[[153 124 106 133 101 102 113]
 [145 127 109 131 101 103 119]
 [146 118 109 139 101 101 112]
 [144 122 115 134 101 112 123]
 [143 114 124 137 101 102 123]
 [147 119 111 132 101 103 122]
 [146 120 105 133 101  99 118]
 [142 114 114 141 101 110 124]
 [151 126 106 135 101  99 119]]
->
[[153 145 146 144 143 147 146 142 151]
 [124 127 118 122 114 119 120 114 126]
 [106 109 109 115 124 111 105 114 106]
 [133 131 139 134 137 132 133 141 135]
 [101 101 101 101 101 101 101 101 101]
 [102 103 101 112 102 103  99 110  99]
 [113 119 112 123 123 122 118 124 119]]

[[133 121 125 126 121 122]
 [121 138 139 123 136 134]
 [135 116 122 124 116 120]
 [132 119 129 117 117 124]
 [132 118 138 106 110 123]
 [139 112 122 123 111 117]
 [129 129 123 140 133 129]
 [132 123 123 131 124 123]
 [128 127 123 136 130 128]
 [125 124 135 111 117 129]
 [128 129 122 138 134 129]]
->
[[133 121 135 132 132 139 129 132 128 125 128]
 [121 138 116 119 118 112 129 123 127 124 129]
 [125 139 122 129 138 122 123 123 123 135 122]
 [126 123 124 117 106 123 140 131 136 111 138]
 [121 136 116 117 110 111 133 124 130 117 134]
 [122 134 120 124 123 117 129 123 128 129 129]]

[[123 121 111 113 111 114]
 [141 124 144 137 137 144]
 [138 103 114 131 122 123]
 [142 119 136 138 137 138]
 [119 146 138 128 131 130]
 [141 124 142 137 138 143]
 [119 144 133 129 131 124]]
->
[[123 141 138 142 119 141 119]
 [121 124 103 119 146 124 144]
 [111 144 114 136 138 142 133]
 [113 137 131 138 128 137 129]
 [111 137 122 137 131 138 131]
 [114 144 123 138 130 143 124]]

[[135 139 129 124 132 153 133 142]
 [145 133 117 129 127 124 123 141]
 [120 147 124 134 129 140 123 142]
 [153 145 123 125 129 130 129 134]
 [122 145 129 133 126 139 122 141]]
->
[[135 145 120 153 122]
 [139 133 147 145 145]
 [129 117 124 123 129]
 [124 129 134 125 133]
 [132 127 129 129 126]
 [153 124 140 130 139]
 [133 123 123 129 122]
 [142 141 142 134 141]]

[[129 145 145 129 128]
 [143 148 130 128 128]
 [128 128 129 146 146]
 [128 132 152 137 128]
 [129 141 149 130 128]]
->
[[129 143 128 128 129]
 [145 148 128 132 141]
 [145 130 129 152 149]
 [129 128 146 137 130]
 [128 128 146 128 128]]

[[124 106 128]
 [128 128 127]
 [128 128 129]]
->
[[124 128 128]
 [106 128 128]
 [128 127 129]]

[[127 118 118 152 152]
 [133 122 129 122 105]
 [145 127 121 156 125]
 [ 99 123 141 100 134]
 [136 128 129 123 136]]
->
[[127 133 145  99 136]
 [118 122 127 123 128]
 [118 129 121 141 129]
 [152 122 156 100 123]
 [152 105 125 134 136]]
---
[[123 125 100 125 129 116 120 112 137 112 140]
 [126 127 126 136 138 123 147 135 147 136 137]]
->
[[123 125 100 125 129 116 120 112 137 112 140]]

[[118 119 153 133 144 139 119 131 133 135 120 141 128 115 122]
 [147 124 110 122 113 117 125 120 133 121 143 114 135 129 140]]
->
[[118 119 153 133 144 139 119 131 133 135 120 141 128 115 122]]

[[144 140 139 113 116 127 138 145 127 109 129 146 127 129]
 [143 139 147 117 114 129 143 146 131 115 129 142 128 129]
 [118 121 144 135 115 130 146 115 130 137 133 117 132 132]
 [144 142 126 118 125 128 124 145 126 114 126 144 124 127]
 [145 141 138 114 121 128 134 145 126 109 127 146 129 129]
 [130 131 103 122 149 128 104 130 126 121 129 132 126 126]]
->
[[144 140 139 113 116 127 138 145 127 109 129 146 127 129]
 [118 121 144 135 115 130 146 115 130 137 133 117 132 132]
 [145 141 138 114 121 128 134 145 126 109 127 146 129 129]]

[[130 129 130 137 127 109]
 [118 114 136 130 136 118]
 [137 129 139 128 131 128]
 [132 124 130 131 138 129]
 [130 125 152 137 114 125]]
->
[[130 129 130 137 127 109]
 [137 129 139 128 131 128]
 [130 125 152 137 114 125]]

[[132 148 127 106 132 129 127 145 113 121 132]
 [127 142 132 103 136 131 132 139 118 127 123]
 [127 111 132 144 134 129 119 111 141 133 129]
 [132 146 128 114 128 130 119 142 119 122 130]
 [132 139 128 124 130 130 108 136 124 123 127]]
->
[[132 148 127 106 132 129 127 145 113 121 132]
 [127 111 132 144 134 129 119 111 141 133 129]
 [132 139 128 124 130 130 108 136 124 123 127]]

[[129 116 125 145 118 138 128]
 [125 120 139 133 137 126 138]
 [134 149 123 121 128 121 128]]
->
[[129 116 125 145 118 138 128]
 [134 149 123 121 128 121 128]]

[[121 123 133 122]
 [138 107 108 121]
 [132 128 117 130]
 [115 140 138 129]
 [131 130 131 130]
 [141 112 113 125]
 [120 122 136 121]]
->
[[121 123 133 122]
 [132 128 117 130]
 [131 130 131 130]
 [120 122 136 121]]

[[122 134 142 112]
 [126 130 142 106]
 [121 125 141 102]
 [119 141 144 117]
 [127 122 133 113]
 [124 123 138 100]]
->
[[122 134 142 112]
 [121 125 141 102]
 [127 122 133 113]]
---
[[135 104 106 115 108]
 [141 108 121 128 121]
 [136 108 117 130 123]
 [139 120 134 135 134]]
->
[108 128 117 120]

[[100  98]
 [138 140]]
->
[ 98 138]

[[131 141 111 139 110]
 [142 143 113 144 110]
 [110 105 151 115 147]]
->
[110 144 151]

[[111 103 154 123 104]
 [127 142 105 119 131]]
->
[104 119]

[[141 141]
 [139 138]
 [115 113]
 [137 138]
 [103 118]]
->
[141 139]

[[104 107 146 119 146]
 [140 138 115 140 113]
 [109 118 129 134 130]
 [140 145 111 139 109]
 [131 140 114 135 116]]
->
[146 140 129 145 131]

[[154 126 103 108 121]
 [134 117 104 103 118]
 [121 116 120 117 119]
 [142 134 120 123 132]]
->
[121 103 120 134]
---
[[100 104 112 106 113 137]
 [116 131 137 135 134 121]
 [117 114 121 118 115 139]]
->
[[100 104 112 106 113 137]
 [117 114 121 118 115 139]
 [116 131 137 135 134 121]]

[[115 120 153]
 [108 142 137]
 [115 145 127]
 [107 147 132]
 [113 144 128]]
->
[[115 145 127]
 [113 144 128]
 [107 147 132]
 [108 142 137]
 [115 120 153]]

[[112 115 115 127 119 110]
 [151 114 143 118 126 113]
 [125 132 142 150 128 134]
 [150 138 106 138 148 138]
 [134 130 109 134 135 117]
 [133 145 103 144 148 116]]
->
[[133 145 103 144 148 116]
 [150 138 106 138 148 138]
 [134 130 109 134 135 117]
 [112 115 115 127 119 110]
 [125 132 142 150 128 134]
 [151 114 143 118 126 113]]

[[113 134 151]
 [130 103 124]]
->
[[130 103 124]
 [113 134 151]]

[[134 145 116 130 143 124]
 [108 113 149 110 128 138]
 [141 115 123 135 150 114]]
->
[[134 145 116 130 143 124]
 [141 115 123 135 150 114]
 [108 113 149 110 128 138]]

[[114 110 115]
 [114 109 114]
 [103 107 125]
 [113 111 124]
 [108 111 111]]
->
[[108 111 111]
 [114 109 114]
 [114 110 115]
 [113 111 124]
 [103 107 125]]
